-1.155	0.851	5.509	3.289	1.081	2.845	-3.572	-5.370	2.708	4.295	2.581	0.017
1.496	-0.285	-0.350	2.921	0.257	-0.025	-0.072	-4.382	0.309	-2.661	-2.144	-0.005
->
1.496	-0.285	-0.350	2.921	0.257	-0.025	-0.072	-4.382	0.309	-2.661	-2.144	-0.005
-1.155	0.851	5.509	3.289	1.081	2.845	-3.572	-5.370	2.708	4.295	2.581	0.017

-0.942	0.895	2.947	1.212	1.463	-2.591	-2.210	2.009
0.719	5.021	1.945	0.766	2.575	-4.434	-1.315	2.452
-1.011	6.066	-0.334	2.287	4.419	-5.094	-0.481	4.580
3.074	0.002	1.340	-1.614	-1.780	3.408	-4.178	-2.803
2.872	-0.852	3.999	-1.605	-2.331	3.681	-5.884	-2.932
->
2.872	-0.852	3.999	-1.605	-2.331	3.681	-5.884	-2.932
3.074	0.002	1.340	-1.614	-1.780	3.408	-4.178	-2.803
-0.942	0.895	2.947	1.212	1.463	-2.591	-2.210	2.009
0.719	5.021	1.945	0.766	2.575	-4.434	-1.315	2.452
-1.011	6.066	-0.334	2.287	4.419	-5.094	-0.481	4.580

-0.450	0.713	0.461	2.032	0.971	-1.810
0.829	-0.960	-2.218	-1.327	-1.082	2.383
-0.492	0.753	0.502	2.058	1.049	-1.904
0.652	3.082	-1.323	-0.708	-1.585	0.784
-0.223	-0.670	0.937	-0.297	0.269	-0.228
-0.519	-1.570	2.622	-1.868	0.277	0.146
0.827	-1.061	-2.293	-1.373	-1.159	2.335
0.382	5.700	0.486	-1.779	-2.255	0.227
-0.049	3.327	-0.799	1.929	-0.073	-1.468
-0.210	-1.069	1.275	-1.039	0.105	0.221
->
-0.519	-1.570	2.622	-1.868	0.277	0.146
-0.210	-1.069	1.275	-1.039	0.105	0.221
0.827	-1.061	-2.293	-1.373	-1.159	2.335
0.829	-0.960	-2.218	-1.327	-1.082	2.383
-0.223	-0.670	0.937	-0.297	0.269	-0.228
-0.450	0.713	0.461	2.032	0.971	-1.810
-0.492	0.753	0.502	2.058	1.049	-1.904
0.652	3.082	-1.323	-0.708	-1.585	0.784
-0.049	3.327	-0.799	1.929	-0.073	-1.468
0.382	5.700	0.486	-1.779	-2.255	0.227

-0.074	0.523	0.071	6.586
0.115	2.241	6.471	6.603
-0.069	-2.457	-0.029	6.709
->
-0.069	-2.457	-0.029	6.709
-0.074	0.523	0.071	6.586
0.115	2.241	6.471	6.603

-0.695	-0.035	0.846	1.825	1.288	-0.481	2.810	-0.071
0.212	0.512	-0.417	-0.614	1.383	0.346	-0.998	0.217
0.710	0.657	-1.303	-0.922	1.408	0.687	-2.939	0.308
0.324	0.581	-0.628	-0.715	1.395	0.439	-1.447	0.251
-0.004	-0.033	0.005	0.059	1.288	-0.020	0.046	-0.018
-0.750	0.002	0.903	1.896	1.294	-0.489	3.001	-0.058
1.262	0.572	-2.217	-1.061	1.393	0.954	-4.926	0.292
-0.043	-0.168	0.072	0.296	1.265	-0.107	0.249	-0.078
0.110	0.368	-0.224	-0.459	1.358	0.227	-0.558	0.159
-0.049	-0.211	0.081	0.385	1.257	-0.127	0.282	-0.091
0.052	0.244	-0.117	-0.305	1.336	0.139	-0.317	0.098
0.752	0.654	-1.369	-0.922	1.407	0.708	-3.044	0.307
->
-0.049	-0.211	0.081	0.385	1.257	-0.127	0.282	-0.091
-0.043	-0.168	0.072	0.296	1.265	-0.107	0.249	-0.078
-0.695	-0.035	0.846	1.825	1.288	-0.481	2.810	-0.071
-0.004	-0.033	0.005	0.059	1.288	-0.020	0.046	-0.018
-0.750	0.002	0.903	1.896	1.294	-0.489	3.001	-0.058
0.052	0.244	-0.117	-0.305	1.336	0.139	-0.317	0.098
0.110	0.368	-0.224	-0.459	1.358	0.227	-0.558	0.159
0.212	0.512	-0.417	-0.614	1.383	0.346	-0.998	0.217
1.262	0.572	-2.217	-1.061	1.393	0.954	-4.926	0.292
0.324	0.581	-0.628	-0.715	1.395	0.439	-1.447	0.251
0.752	0.654	-1.369	-0.922	1.407	0.708	-3.044	0.307
0.710	0.657	-1.303	-0.922	1.408	0.687	-2.939	0.308

-1.350	3.431
-5.111	1.157
-0.079	-1.821
-2.529	-2.919
->
-2.529	-2.919
-0.079	-1.821
-5.111	1.157
-1.350	3.431

0.798	1.339	-1.484	-1.403	-0.052	-0.233
-3.484	1.737	-0.840	-1.356	-0.742	-5.777
2.530	0.928	-0.427	-0.005	-1.240	-2.159
-3.231	1.351	-1.464	-2.948	-2.042	-3.019
-2.687	1.870	-1.759	-2.935	-3.147	-2.120
1.137	-0.604	-5.819	-2.492	1.468	3.177
-0.244	2.110	0.054	-0.757	-6.804	-3.725
-1.609	0.706	-1.269	-2.081	1.717	-3.928
-2.171	1.101	-1.432	-3.199	5.446	-2.635
->
1.137	-0.604	-5.819	-2.492	1.468	3.177
-1.609	0.706	-1.269	-2.081	1.717	-3.928
2.530	0.928	-0.427	-0.005	-1.240	-2.159
-2.171	1.101	-1.432	-3.199	5.446	-2.635
0.798	1.339	-1.484	-1.403	-0.052	-0.233
-3.231	1.351	-1.464	-2.948	-2.042	-3.019
-3.484	1.737	-0.840	-1.356	-0.742	-5.777
-2.687	1.870	-1.759	-2.935	-3.147	-2.120
-0.244	2.110	0.054	-0.757	-6.804	-3.725

-0.576	1.192	2.999	3.532	0.587
0.256	2.087	3.402	-0.087	-0.597
0.770	0.017	1.452	0.635	-0.232
0.944	3.904	5.886	3.669	0.803
-2.049	-1.124	-0.093	-0.725	-0.908
-1.295	0.696	2.708	-0.606	-1.277
-0.065	0.832	1.688	-0.213	-0.459
-1.136	0.398	1.733	3.179	0.543
-1.411	3.540	4.154	2.714	0.735
-0.609	0.851	1.609	0.257	-0.293
-3.877	-0.033	-1.467	1.523	0.928
1.122	1.866	3.444	1.472	0.049
->
-2.049	-1.124	-0.093	-0.725	-0.908
-3.877	-0.033	-1.467	1.523	0.928
0.770	0.017	1.452	0.635	-0.232
-1.136	0.398	1.733	3.179	0.543
-1.295	0.696	2.708	-0.606	-1.277
-0.065	0.832	1.688	-0.213	-0.459
-0.609	0.851	1.609	0.257	-0.293
-0.576	1.192	2.999	3.532	0.587
1.122	1.866	3.444	1.472	0.049
0.256	2.087	3.402	-0.087	-0.597
-1.411	3.540	4.154	2.714	0.735
0.944	3.904	5.886	3.669	0.803
---
-0.253	0.379	-2.717
4.353	-1.181	-6.621
-3.616	1.714	-4.293
-2.035	-2.847	0.611
-1.481	0.962	4.013
->
-2.717	-1.181	-3.616

-0.314	2.559	-0.718	-1.040	-2.652
1.386	3.353	3.437	0.163	-0.131
3.476	4.456	2.719	1.029	-0.446
-0.063	-3.845	4.796	2.477	1.059
-1.345	-3.534	4.337	1.671	-0.516
->
-2.652	0.163	2.719	-3.845	-1.345

0.602	6.659	6.609	2.465	2.618
3.843	-1.607	-1.821	-1.006	0.845
3.346	2.947	5.749	-4.445	-5.739
->
2.618	-1.006	5.749

-3.688	-3.047	0.055	-2.486
3.158	4.812	-2.048	0.675
4.567	-2.496	1.914	1.658
-2.163	0.170	-2.743	4.011
->
-2.486	-2.048	-2.496	-2.163

2.288	2.735	1.826	2.752
2.277	1.328	3.513	1.657
0.962	3.076	0.886	1.233
5.833	3.585	0.695	1.424
1.940	1.972	0.742	1.515
->
2.752	3.513	3.076	5.833

-1.520	-3.988
-0.192	6.360
-1.454	0.751
->
-3.988	-0.192
